Below is a small trained network, with its code and all its weights. Each question gives an input and a class and asks what happens when units are switched off, that is, made to give their printed mean instead of their output.

import numpy as np


def w(rows, s, z=0):
    codes = np.array(rows[::2]) - 128.0
    scale = np.full(codes.shape[1], s)
    scale[-1] = z or s
    return codes * scale


def norm(h):
    return h / np.sqrt((h * h).mean(-1, keepdims=True) + 1e-5)


def f(y):
    return np.maximum(y, 0)


def log_softmax(a):
    a = a - a.max(-1, keepdims=True)
    return a - np.log(np.exp(a).sum(-1, keepdims=True))


def net(x, mask):
    res = np.array(x, float).reshape(1, 6) / 4 @ E
    u = 0
    for l in range(2):
        y = f(norm(res) @ A[l][:, :-1].T + A[l][:, -1])
        res = res + np.where(mask[u : u + 14], y, B[l][:, -1]) @ B[l][:, :-1]
        u += 14
    return log_softmax(norm(res)[-1] @ U[:, :-1].T + U[:, -1])


A, B = {}, {}
E = w([
[148,87,124,138,69],'x0',
[254,150,82,155,155],'x1',
[127,128,124,128,128],'x2',
[140,110,113,58,142],'x3',
[117,72,141,141,165],'x4',
[170,129,250,111,133],'x5',
],0.0046)
A[0] = w([
[138,200,135,141,217,125],'0.n1',
[142,83,163,159,182,124],'0.n2',
[109,143,135,102,172,155],'0.n3',
[116,147,142,202,124,30],'0.n4',
[161,63,119,167,193,130],'0.n5',
[166,155,131,120,146,105],'0.n6',
[177,57,117,148,47,47],'0.n7',
[112,69,99,160,166,121],'0.n8',
[104,162,120,137,185,87],'0.n9',
[143,131,204,116,124,2],'0.n10',
[110,154,136,225,111,82],'0.n11',
[149,98,93,4,132,30],'0.n12',
[160,225,118,104,72,62],'0.n13',
[196,115,111,121,167,74],'0.n14',
],0.012,0.0067)
B[0] = w([
[159,55,117,113,68,255],'0.n1',
[126,161,128,64,132,211],'0.n2',
[123,88,139,144,99,216],'0.n3',
[148,83,210,221,255,148],'0.n4',
[105,196,119,103,137,244],'0.n5',
[108,163,137,154,112,190],'0.n6',
[150,38,112,94,58,203],'0.n7',
[119,159,121,83,141,215],'0.n8',
[159,55,100,96,86,171],'0.n9',
[176,139,233,48,103,172],'0.n10',
[143,90,171,112,193,207],'0.n11',
[120,89,199,191,217,186],'0.n12',
[102,181,124,39,176,209],'0.n13',
[130,145,166,187,107,212],'0.n14',
],0.012,0.0038)
A[1] = w([
[134,153,74,159,190,106],'1.n1',
[101,99,166,84,136,119],'1.n2',
[126,84,144,75,80,157],'1.n3',
[120,100,7,176,162,118],'1.n4',
[135,124,71,75,122,93],'1.n5',
[116,71,102,176,100,7],'1.n6',
[195,109,117,92,178,85],'1.n7',
[205,182,86,174,119,118],'1.n8',
[93,179,142,66,135,121],'1.n9',
[189,106,154,161,221,133],'1.n10',
[91,104,161,104,152,104],'1.n11',
[116,158,108,125,203,126],'1.n12',
[213,111,96,101,104,26],'1.n13',
[80,115,82,149,135,134],'1.n14',
],0.011,0.013)
B[1] = w([
[123,123,179,112,61,139],'1.n1',
[129,148,96,175,97,197],'1.n2',
[150,113,65,156,134,255],'1.n3',
[211,138,224,73,102,158],'1.n4',
[145,129,173,111,161,154],'1.n5',
[215,124,206,10,162,128],'1.n6',
[97,90,136,132,166,147],'1.n7',
[8,161,103,183,69,152],'1.n8',
[104,173,70,116,193,181],'1.n9',
[65,94,150,168,200,179],'1.n10',
[145,176,148,157,107,166],'1.n11',
[158,119,131,83,151,154],'1.n12',
[55,63,104,104,122,134],'1.n13',
[169,152,195,157,115,155],'1.n14',
],0.011,0.0088)
U = w([
[94,64,238,168,191,107],'0',
[170,16,63,90,43,112],'1',
[199,187,247,2,86,78],'2',
[3,215,107,197,36,72],'3',
[136,141,108,106,141,249],'4',
[100,188,42,46,197,115],'5',
[142,131,91,106,154,9],'6',
],0.014,0.013)

Each question gives the input, the list of numbers given to net, and the class t.
The units are the neurons (one row each of A and B). Each row of codes is followed by its name. A weight is (code - 128) times the scale printed after its matrix; where a second scale follows, it is the last column's (A, B and U).
mask holds one flag per neuron, layer by layer. A switched-off neuron (its flag False) gives its mean, the last column of its row in B, instead of its output. The means were averaged over made-up inputs and are rounded, as every weight is.
A unit's drop is (log p(t) with every unit on - log p(t) with that unit switched off) / (log p(t) with every unit on - log p(t) with every unit switched off).
The circuit of an input: a set's keep is (log p(t) with only the set's units on - log p(t) with every unit switched off) / (log p(t) with every unit on - log p(t) with every unit switched off). Starting from the 12 units with the biggest drops (on a tie, the unit counted first), units are removed one at a time, each time the one whose removal leaves the highest keep (on an exact tie, the one counted first), for as long as the keep stays at least 0.8.
circuit, biggest first: the units of the circuit, biggest drop first
most important unit: the unit with the biggest drop
top k neurons in layer l: the k neurons of layer l with the biggest drops, biggest first
drop of u: that unit's drop, to one decimal
input [-3,7,-3,-4,8,5], class 5: top 2 neurons in layer 1 => (1.n9; 1.n2)
input [3,5,-1,-3,4,-5], class 2: most important unit => 0.n10
input [6,-3,2,2,-7,3], class 5: circuit, biggest first => (0.n13; 1.n9)
input [6,8,2,-8,-3,0], class 0: circuit, biggest first => (0.n11; 1.n10)
input [0,5,2,6,1,-6], class 0: circuit, biggest first => (0.n12; 1.n10)
input [-5,-4,-6,5,7,6], class 5: circuit, biggest first => (0.n2; 1.n9)
input [7,8,2,5,-1,-6], class 3: top 2 neurons in layer 0 => (0.n14; 0.n1)
input [4,-4,-5,5,7,0], class 5: top 2 neurons in layer 0 => (0.n8; 0.n1)
input [5,2,2,-6,8,5], class 5: circuit, biggest first => (0.n2; 0.n5; 1.n9)
input [5,-2,5,-4,5,3], class 1: top 2 neurons in layer 0 => (0.n7; 0.n13)
input [-5,8,-5,-8,7,-4], class 0: top 2 neurons in layer 0 => (0.n11; 0.n4)
input [0,3,-4,-7,-8,-4], class 5: top 2 neurons in layer 0 => (0.n13; 0.n12)
input [-6,-8,1,-4,-4,7], class 3: top 2 neurons in layer 1 => (1.n4; 1.n2)
input [-6,6,2,-6,-1,-2], class 0: top 3 neurons in layer 0 => (0.n11; 0.n4; 0.n7)
input [-8,6,-2,-3,-4,7], class 1: circuit, biggest first => (0.n1)
input [4,-3,-8,-3,-6,5], class 4: top 2 neurons in layer 0 => (0.n13; 0.n14)
input [5,1,0,-3,-5,-7], class 2: circuit, biggest first => (1.n4; 0.n10)
input [-1,2,-4,5,4,1], class 0: top 2 neurons in layer 0 => (0.n12; 0.n14)
input [0,5,1,-5,-1,4], class 0: top 2 neurons in layer 1 => (1.n10; 1.n2)
input [-1,-4,-3,8,-7,2], class 0: top neuron in layer 0 => (0.n12)
input [2,-5,-3,1,1,6], class 2: top 3 neurons in layer 0 => (0.n10; 0.n1; 0.n5)
input [0,2,4,4,8,7], class 5: top 2 neurons in layer 1 => (1.n9; 1.n4)
input [7,7,-2,-1,8,-8], class 2: drop of 1.n10 => 0.0
input [7,-3,-7,8,-8,-1], class 0: drop of 0.n12 => 1.2
input [-1,-5,-4,3,6,8], class 2: drop of 0.n10 => 2.7
input [-5,-8,0,-7,2,5], class 3: drop of 0.n11 => -0.1
input [-7,7,-7,-6,-1,6], class 1: circuit, biggest first => (0.n1)
